The rows lie along a hidden order. The number after each row says roughly how far along it the row is, from 0 to 30. A new part has a new order.
In the rows, zero is written as 100.
[200  81 104  97  94  87  75 107 103  94 104  97  89 116 102 114  75 106
  98 109  94 106  98  78  99  53 107 119  93 100 105 103  95  87 118 129
  75 102 101 129  98  98  83  56 113  89 100  92 116  85  96 106  95 109
  89  92  94  94  99 104  97 103  96 100  96 107 104 127 108  86  64 112
 112  91  83 100  94 112  70 104 111 100 111 114 103]  0
[144 124  85  97 104 103  67  96  93 103 102 101  97 112 100  92 120  86
 101 119  86  96 102 106 103 105 104  80  97 106 119  95 103 121 130 100
  81 112  97  93 104 105  86 105 100 104 102 115  83 100  76  91 107  88
  87  97  97  53 103  82  92  99  98 101 101 103 110 112  91  98  91 103
  89 109 107 101 104  96 139 105 102 107  96 130 103]  27
[ 53 100 104 102 103  86 103  95  99 131  94  96 129  87  96 108  81 109
  99  75 102 109  99  98  96  90 103 151 100  72 102  96 107  89  52  85
  88  83 103  94 103 100 104  85 119 102 101  99 138 101 105  87  78  97
 112  99  96 113 101 112  87 102 101 103  99 109  86  91 100  96 149  97
  93  93  78  98 103  98  59 103  97 101 104  69  94]  22
[177  97  94 102  95 130  86  87 100  93  88  98  94 102 115 110  86  96
  92  89  63 104  93  79 100 134 107 117  95 120  98  99  99  99  54 101
 115 118  94  79  95 104  84 104  95  91 102  95  82 116 109 104  92 129
  86  89 103  87  96 100 127  96  99  98 100  96 100 107  89  99 114 101
  88 104 106 105  91  99 107 103  93  96 101 111 110]  0
[106  68 133 112  96 142 140  92 100 108 101 102  96  87  89 117  77  91
 106  74 102  97  95  90 105  63 104 106  99 109 100 107 103  91  52  96
 102 117 115  97 103  99 109  93  84  99 102  90 119 105 108 107  91  96
  79  93 101 116  97 114 137 104  94  99  98 100 106  97  84  93  75 104
  89  89  94 102 102  94  93 104  87  93 102  90 115]  19
[ 55  62 107  96  98  85  98 117 109  86 106  98  85 120 102  99  94  97
 104 124 111 105  86  91 102  67 101 102  94 102  93  96  90  81  99 125
 103  97 106 112  99  96  99  36 112  97  95  96 100  82 105  91 110 108
  84 102  90 117 100 116  89  99  99  99  95 103  86 119 100  90  76 109
 114 103  72 101  88  95  97  92 111 100 116  99 102]  18
[160 109  96  93 108  72  94 118 103  94 113 105  91 105  87  88 117 111
 102 114 120  99 111  96  98  91  99  86 104  76 105 102  99  87  91 104
  64  91 103 122 102  97 108  99 111  98  98 116 115  87  83 104 101  79
 116 108  96  88 105  91  69 107 101 105 100 111 122 122 105  91  83 100
 129 104  89  99  96 116 119 111  99 102 102 119  91]  4
[ 94  85  93 102  97 118 113  94 105  82 101 104  93 114 103  90 105 100
  95 115  98  96 104 106  91 106 100  84  93 118  71 117 105 120 189 105
 127 110 106 110  97 100 104 123  98 100  97  97  74 118 105 108 122 115
  93  98 105 105  98 100  75 102 105 101 101  84  87 100 108 109  50  97
 100  97 134  95 108 101 121  97 104 105  84 110 104]  5
[ 83 145  84 107 112  88  76  93  95 106  95  94  97 109 115  91 106  79
  99 118 115 108  93  85 102  86 104 109 100  95 112  98 106  90  92  96
 103 100  97  97 102 105  93  90 119 104  99 112  96 110  99  75  86  94
 123  97  98  95  99 106 116  99 100 101  99 101  86  30 104 104 159  97
  88  88 100  99 118  98  57 100  91 113 105  88  98]  9
[142 102  90 101  93 117 121  96  98  92  81  95  93  95 117 117  95 102
  92  90  84  99  92  90 105 132  97 131 106 106  99  93 100 103  64 105
 125  86 105  76  95 106 104 121  85  98 102 101  90 105 117  83  95 105
 101  89  99 108  96 104 120  99  96  97  99  89  76  69 120 105 140  89
 108  97 126 102  95  90  68  98  95  95 102 104 112]  26
[ 64  93 111 105 106  93 119  95  91 113  98  99  96 110  87 107  99  71
  98 112  94 106  85  65 115 109 101 132  99  98 109 100 102 119  70 115
 109 101 103  97 108 104 111 121 109  97  97 102 107 102  92  92  74  89
  72  97 102  67 102 104 109 106  95  99  97 114  96  62  82  91 179  94
 110  91  73 104 108  96 111 108  81 103  93 124 104]  14
[ 97  69 123  95  97 136 144 106 105 106  97 105  87  88  91  99 113 119
  98  75  89  95 103 103  95 111  97 126 101  95  96 101 100  99  48  85
 110 109 116  82 104 100 113 117  81 100 102 119 101 115  97 106 107 102
  87  97 104  90  98 108  90 102 103 100  99  97 104 132  93  96  81  91
 107 113  94 101  87  88 134 110  92  93  90 108 105]  27
[149 131 105 105  97 121  85  84 102 100 100 103  90  85 113  87  89 106
 109  62  99  90 121 117 100 108 103  56 104 103 118 103 100 107  76  78
  93 127 105  78 103  98  96 132  87 103 103 101 107 113  94 114  88  85
 137  96 117  91 102  78 105  96  91  97 104 104 117 111 116 106  94 101
  87 101 114  98  87  97  62 113 102  94 102  98  98]  14
[ 37  72  83  91 108  83 136 107 101  79  94 100 129 108  97 121 107  97
  91 118 108 115  75 103  94  65 101  91  94 100  95  99 108  87  64  93
 101  86 101 103  91  96 111  91  99  99  96 108 104  79 122  74 106  90
  84 102  90 119  97 124  54  98 112 100  99  97  67  83 102 114 132  89
 120  91 108  96 114  93 105  97  96  92  90  92 121]  2
[200 109 116 103  92 111  68 100 107  81 105 103  89 104 103  98  93  99
 101  97 109  89 121 115  98  90 103  92 104  91  92 108  94 102 138  83
  74 104  95 107 102 100  99 143 102 105 102  97  93 110  98 121 103 111
 120  96 104  85  99  91 101 100 101 103 101  98 133 104 101  97  73 109
 100  92 116 100  79 124  80 108 100  94 102 102  92]  1
[169  66  95  92  96  72  63 106 104  81  94 101  91 129 104 111 101  90
  92 123  73 102  99  77 102  75 103 105  94 101 110  91  94  67  53 144
  74  98 103  98  93 103  92  89  99  98 100  97  79 111 101 100 104 101
  51  89  86  90 100 102 100  98  98 103  98  97 118 139 100  86  69 110
 115 105 107 102  84 108 142 109 101  88 119 142 114]  30
[115  96  73  95 116  85  68 103 101  91 106 100  99 116  97  82 118  80
 100 138  90 100  97 104  97  95 106  56  99  91 114  93 104  97  73 105
  68 105  97 103  96 100 101  78 110 101  99 108  82 108  91  93 112  83
 113 103  94  97 104  91  84  96 104 104 104 103 117  98  84  99  87 104
 106 103 109  99 119 106 149  99  97 104  93 113 100]  28
[109 137 107 106  99  99 120  94  99  99  96  99  81  98 111  89 107 111
 102  94 111  93 100  94 105 115  92 105 108 103 102  96  99 107  95 105
 120 122  93  90 104 106 109 150  77 103 100 117  94  97  97  96  92  98
 123 103 106  47 100  92 114 100  95  95  98  95  98  63 105 107 149  88
 102  96 122 103  86 103  71 101  88 102  95 111 100]  26
[128  77  81 103 102 119 138 109 105  88  96  97 113 107  95 100  88 109
 100 101  94 106  90  85  95  96  99  95 103  94  99  94 105  67   0 125
 108 102 111 108  92  99 102  68 101  86  99  98 116  96 110 106  92  92
  84 107 101 126 101 119  83 107  99 101 100 103  80 111 125 101  82  87
 123  91  91 100 110 101  98  98  97  95 100  80 110]  30
[160 116  69  97 109 115  87  98  91  99  91 101  80 105 110 104 100 102
  92 103  89 105  89  86  99 103 106 101  95 137 115 109 106  86 132  96
 120 104  98 127  97 102  81  75  95  96 102  97  94 112 106  86  90 103
  89  87 106 112  96 103 114 102 105  96  98  96  86 101 106 106  81  98
 105 103 110 100 107  97 106 105 108 100  96 111 116]  25
[102  76  83 106 100 114 146 109 101  94  97  97 114  97  93 106  93 107
  96 104 103 109  85  85  96 100  98  90 102 102  93  98 107  81  15 115
 116  98 111 104  93  99 103  73  97  90  98  92 110  97 113 113 101  89
  88 105  99 138 102 119  98 105 100  99  99 101  81  99 122 103  86  88
 124  93  98 100 111 102  65  95  94  99  99  87 110]  29
[ 64  75  94  91  91  71 103 122 110  92 101  98 106 118  98 117 112 108
  97 114 102 108  92  82  94  95 101 100  95  95  89 101 103  93  81 136
  85  71 111  99  97 104 102  78 100  95  97 101  94  74  98  89 104  90
  95  99  86 102 102 110  60 103 106 103  97  96  96 108  99  97  79  99
 120 103  89  97 106 102 152 104 111 102 121 112 109]  20
[ 73 133 109 100  93 121 124  99  93 106 101 108  89 104 111  92 120  93
  95  96  95  86 115 107 110 104  96  84 106  97 123 103 103 112 116 105
  98 103 107  79 103 100  97 130  85 106 102 124  94 112  89  92 103  83
 109  98 104  84 100  84  97 105  87  96 100 101  98  84 110 102  83  88
 105 104 127  99  88  94 102 107  90  98 104 128 104]  0
[ 67 106  99 103 106  71  94  96  92 127  98  99  84  92  99  96 110  92
 100 108  99  95  93 110 108  89  97 116 108  89  99  96 101 122 154  94
 112 106  95  92 106 105 115 132  97 110 101 115  89 110  95  77  99  85
  91  93  92  62 100  93 116  95  97 100  99 101  90  64 117  97 161  91
 101  96  99 103 116  92  95  99  82 108  80 109 102]  25
[ 17  76 108 105  99  59 127  98 100 118  99  99 111 108  91 106  98  92
  88 113  81 108  85  56 104  84  98 183  96  99 100  98 102  97  13 148
 114  96 111  98 100 103 109  83 108  90  97 102 110 102 101  79  85  95
  74 101  85  82 100 113 108 107  92 103  95 109  83  86  90  88 119  91
 119  97  87 100 107  93  98  99  84 107 114 117 101]  13
[ 99  40 121 103 100  96 126  98 105  99 103  95  77 112  80 102 113  78
 100 141 110 102  86  70 111  85 101  85 106  79 103 102 101 122  49 138
  87  64 111 112 103  94 113 103  90 104  96  90 125  94  89 101  86  79
  53 100  96  92 102 110  82 108  92 106 100 111 118  74  95  84  75  79
 131  92  76  98  99  96  94 108  86 107 102 115 100]  30
[  0  81  75 110  99 109 116 107  99 122  92  95 119 112  98 109 108 104
  96 106  64 106  86  92 100 136  98  96 108  88 107  85 114 104  13 133
 107  74 106  81  88 107 108  90  90 108  99  87  67 110 110 100  93  79
  70  99  83 135 103 117 107 102 102 101 101  95  96  95 105  98  84  86
 109 106  95 102 107  98 157  95  92  92 105  91 114]  0
[167  77  91 100  93 117 131 107 102  88 106 105  93 100  91 109  81 103
 104  87  98  93 109 114  98  86  98  72  96 110  86 107  98 101 133 106
 107 114 112  98  99  98 112 107 107  90  99  92  95  99 109 130 112 100
  97  97 102 108 101 101  93 103  95  98  99  99  90 135 133 102  73 105
 112  87 120  99 114 107 110  99 107  91  81  96 107]  29
[  0  82  99 108  86  81 160 102  98 104  95  95 129 111  99 119  94 103
  93 104  97 108  87  82 104 116  92 111 100 100  99  93 105 111  59 143
 121  78 100  90  94 103 109 109  96  97  95  84  99  85 114  99  94  98
  74 107  88 120 101 119  97 106  96  96  97  98  76  79 102 106 114  87
 113  91 104 100 100  96  93  88 103  96 111  90 101]  6
[196 109 108  94 106 118  76  96  99  91 100 106  86 105 102  80 108 106
  91 113 107  97 109 119  94  65 104 100 101  91  94 112 102 100 159  90
  83 110  99 120 102  94  94 125 106 102 102 120  94 120  94  93 113 108
 108  95 110  68  96  96  74 102 100 103 101  99 116 100 110  99  90  94
 114  96 124  96  84 110  84 115  92 101  82 114  99]  21
[ 56 118 111 111  98 106  91  98  99 123 101  97  87  99 105  92 123  83
 104 124  96  93 100 105 107 119 101 112 109  89  97 103 106 101 139 102
 100  88 102  82 105 110 109 114  83 114 102 113  78 111  86  81 104  90
  87  95  96  80 102  95 127 100  99 103  99  94 109  56  94  91 105  92
  86 102  97 102 113 101 113  94  80 116  96 110 101]  23
[ 97 115 102 103 100 110  95  96  94  80  93 102  84 120 106  91 118  72
  98 116 125 101 105 103 110 117  98  77 106 101  99 103 100 124 133  88
 113  85  95  93 105 100  98 156 106 111  99  99  83 119  85  92  99 105
 103  93 108  82  98  98  93 103  98 101 101  95 107  36  96  94 131  90
  99  93 114 100  91 105  81 103  91 102 102 101  94]  7
